Here is a tiny trained network, its code and every weight. The questions are about switching its units off for an input and a target symbol, where a switched-off unit gives its printed mean instead of its output.

import numpy as np


def w(rows, s, z=0):
    codes = np.array(rows[::2]) - 128.0
    scale = np.full(codes.shape[1], s)
    scale[-1] = z or s
    return codes * scale


def norm(h):
    return h / np.sqrt((h * h).mean(-1, keepdims=True) + 1e-5)


def f(y):
    return np.maximum(y, 0)


def softmax(a):
    e = np.exp(a - a.max(-1, keepdims=True))
    return e / e.sum(-1, keepdims=True)


def log_softmax(a):
    a = a - a.max(-1, keepdims=True)
    return a - np.log(np.exp(a).sum(-1, keepdims=True))


def net(x, mask):
    ids = ['αβδεζηλξστφω'.index(c) for c in x.split()]
    T = len(ids)
    res = E[ids] + P[:T]
    u = 0
    for l in range(2):
        r = norm(res)
        for j in range(2):
            rows = slice(2 * j, 2 * j + 2)
            q, k, v = (r @ M[l][rows].T for M in (Q, K, V))
            z = softmax(np.where(np.tri(T) > 0, q @ k.T / 2**0.5, -1e9)) @ v
            o = O[l][rows]
            res = res + np.where(mask[u + j], z, o[:, -1]) @ o[:, :-1]
        u += 2
        y = f(norm(res) @ A[l][:, :-1].T + A[l][:, -1])
        res = res + np.where(mask[u : u + 4], y, B[l][:, -1]) @ B[l][:, :-1]
        u += 4
    return log_softmax(norm(res)[-1] @ U[:, :-1].T + U[:, -1])


Q, K, V, O, A, B = {}, {}, {}, {}, {}, {}
E = w([
[143,128,127],'α',
[130,127,143],'β',
[179,66,163],'δ',
[203,62,192],'ε',
[178,60,179],'ζ',
[128,144,62],'η',
[107,125,164],'λ',
[118,128,145],'ξ',
[107,255,177],'σ',
[166,68,180],'τ',
[191,135,76],'φ',
[130,175,227],'ω',
],0.019)
P = w([
[130,76,84],'0',
[250,132,165],'1',
[221,137,207],'2',
[199,142,237],'3',
[201,140,214],'4',
[254,145,166],'5',
[198,141,214],'6',
[204,140,202],'7',
[195,144,200],'8',
[184,142,206],'9',
[227,155,156],'10',
[176,146,198],'11',
[165,146,196],'12',
],0.0057)
Q[0] = w([
[87,183,142],'L0H1',
[174,255,35],'L0H1',
[172,210,87],'L0H2',
[201,111,194],'L0H2',
],0.011)
K[0] = w([
[163,118,162],'L0H1',
[254,87,180],'L0H1',
[175,182,108],'L0H2',
[167,80,204],'L0H2',
],0.0091)
V[0] = w([
[185,203,195],'L0H1',
[182,89,195],'L0H1',
[3,76,12],'L0H2',
[102,87,166],'L0H2',
],0.0056)
O[0] = w([
[187,146,102,170],'L0H1',
[69,168,2,174],'L0H1',
[156,177,129,3],'L0H2',
[131,108,184,139],'L0H2',
],0.0057,0.0072)
A[0] = w([
[115,186,96,159],'L0N1',
[134,247,168,3],'L0N2',
[123,88,197,118],'L0N3',
[178,148,98,18],'L0N4',
],0.013,0.0031)
B[0] = w([
[156,161,215,176],'L0N1',
[173,3,97,181],'L0N2',
[82,211,116,253],'L0N3',
[89,243,76,158],'L0N4',
],0.011,0.0066)
Q[1] = w([
[170,179,127],'L1H1',
[152,128,61],'L1H1',
[193,53,253],'L1H2',
[87,108,125],'L1H2',
],0.018)
K[1] = w([
[206,185,217],'L1H1',
[17,133,226],'L1H1',
[26,2,72],'L1H2',
[144,191,92],'L1H2',
],0.012)
V[1] = w([
[110,153,193],'L1H1',
[202,170,144],'L1H1',
[50,86,173],'L1H2',
[87,76,5],'L1H2',
],0.016)
O[1] = w([
[63,141,135,173],'L1H1',
[102,104,70,254],'L1H1',
[87,21,65,122],'L1H2',
[132,192,9,19],'L1H2',
],0.013,0.0081)
A[1] = w([
[126,139,28,180],'L1N1',
[98,78,194,253],'L1N2',
[55,254,173,228],'L1N3',
[208,94,131,220],'L1N4',
],0.019,0.0032)
B[1] = w([
[107,145,188,172],'L1N1',
[169,167,77,245],'L1N2',
[5,177,86,248],'L1N3',
[96,144,139,162],'L1N4',
],0.019,0.014)
U = w([
[107,249,95,130],'α',
[72,154,44,107],'β',
[75,198,222,96],'δ',
[207,234,57,3],'ε',
[47,81,226,50],'ζ',
[144,91,204,210],'η',
[154,111,34,99],'λ',
[180,150,40,94],'ξ',
[189,195,163,158],'σ',
[53,31,107,64],'τ',
[178,164,155,168],'φ',
[150,59,89,154],'ω',
],0.02,0.0068)

Each question gives the input, a string of symbols that net reads in full, and the target symbol t.
The units are the heads (2 rows each of Q, K, V and O) and the neurons (one row each of A and B). Each row of codes is followed by its name. A weight is (code - 128) times the scale printed after its matrix; where a second scale follows, it is the last column's (O, A, B and U).
mask holds one flag per unit, layer by layer, with each layer's heads first. A switched-off unit (its flag False) gives its mean, the last column of its rows in O or B, instead of its output. The means were averaged over made-up inputs and are rounded, as every weight is.
A unit's drop is (log p(t) with every unit on - log p(t) with that unit switched off) / (log p(t) with every unit on - log p(t) with every unit switched off).
The circuit of an input: a set's keep is (log p(t) with only the set's units on - log p(t) with every unit switched off) / (log p(t) with every unit on - log p(t) with every unit switched off). Starting from all 12 units, units are removed one at a time, each time the one whose removal leaves the highest keep (on an exact tie, the one counted first), for as long as the keep stays at least 0.8.
circuit, biggest first: the units of the circuit, biggest drop first
unit that matters most: the unit with the biggest drop
top k neurons: the k neurons with the biggest drops, biggest first
k most important neurons of layer l: the k neurons of layer l with the biggest drops, biggest first
which heads matter: for each layer, one digit per head in row order, 1 if its drop is at least 0.15 and else 0, layers parted by /
input δ σ β η δ σ ε δ η δ, target δ: top 4 neurons : (L1N1 L0N1 L1N2 L0N4)
input τ σ φ τ α τ φ β ζ φ σ δ, target τ: which heads matter : 10 / 01
input β σ η β η φ β σ δ ζ ω, target β: which heads matter : 10 / 01
input τ φ σ, target τ: top 3 neurons : (L0N2 L1N2 L0N1)
input ζ τ η η τ ω ζ τ ζ η α σ, target ζ: 3 most important neurons of layer 1 : (L1N2 L1N1 L1N3)
input δ ω τ, target δ: top 2 neurons : (L0N1 L1N1)
input λ ζ ε φ σ τ η ξ ζ ζ, target λ: circuit, biggest first : (L1H2 L1N3)
input τ σ σ ζ η ζ σ η φ σ β σ, target τ: circuit, biggest first : (L1H2 L0N2)
input ξ η σ η η η η ω, target ξ: unit that matters most : L0N2
input σ σ ω δ ξ β η σ, target σ: top 2 neurons : (L1N3 L0N2)
input ξ ξ β δ η η σ η τ ζ τ, target ξ: top 3 neurons : (L0N2 L0N1 L1N3)
input η δ α ξ σ, target η: 3 most important neurons of layer 0 : (L0N1 L0N2 L0N3)
input σ τ δ η ω τ, target σ: which heads matter : 00 / 01
input ε ζ α β β β ξ η ζ ω ω σ, target ε: 2 most important neurons of layer 1 : (L1N3 L1N2)
input ζ ε ω ω, target ζ: top 3 neurons : (L0N1 L1N2 L1N1)
input σ δ ω η η δ, target σ: unit that matters most : L1N3
input σ ζ σ ω ω η λ ω, target σ: 3 most important neurons of layer 0 : (L0N1 L0N2 L0N3)
input σ β σ, target σ: circuit, biggest first : (L1N3 L0N2)
input ω σ ξ τ ξ β ζ, target ω: top 2 neurons : (L0N1 L1N3)
input τ α τ ω, target τ: 3 most important neurons of layer 1 : (L1N2 L1N3 L1N1)
input ω λ τ τ δ η τ ε ζ, target ω: top 3 neurons : (L1N3 L0N2 L0N1)
input ζ η δ τ, target ζ: top 3 neurons : (L0N3 L0N1 L1N2)
input β δ ε, target β: 3 most important neurons of layer 0 : (L0N3 L0N1 L0N2)
input β ξ ω η ζ α β λ η τ ε, target β: 2 most important neurons of layer 1 : (L1N2 L1N1)
input ζ η ω, target ζ: top 4 neurons : (L1N2 L0N1 L0N3 L1N1)
input τ ε α ζ, target τ: top 4 neurons : (L0N2 L1N2 L0N1 L1N3)
input ξ η λ δ α δ σ η ε, target ξ: unit that matters most : L0H2
input ζ β α ω ξ τ φ ζ δ, target ζ: which heads matter : 11 / 01
input δ δ ξ ζ ζ, target δ: top neuron : (L0N1)
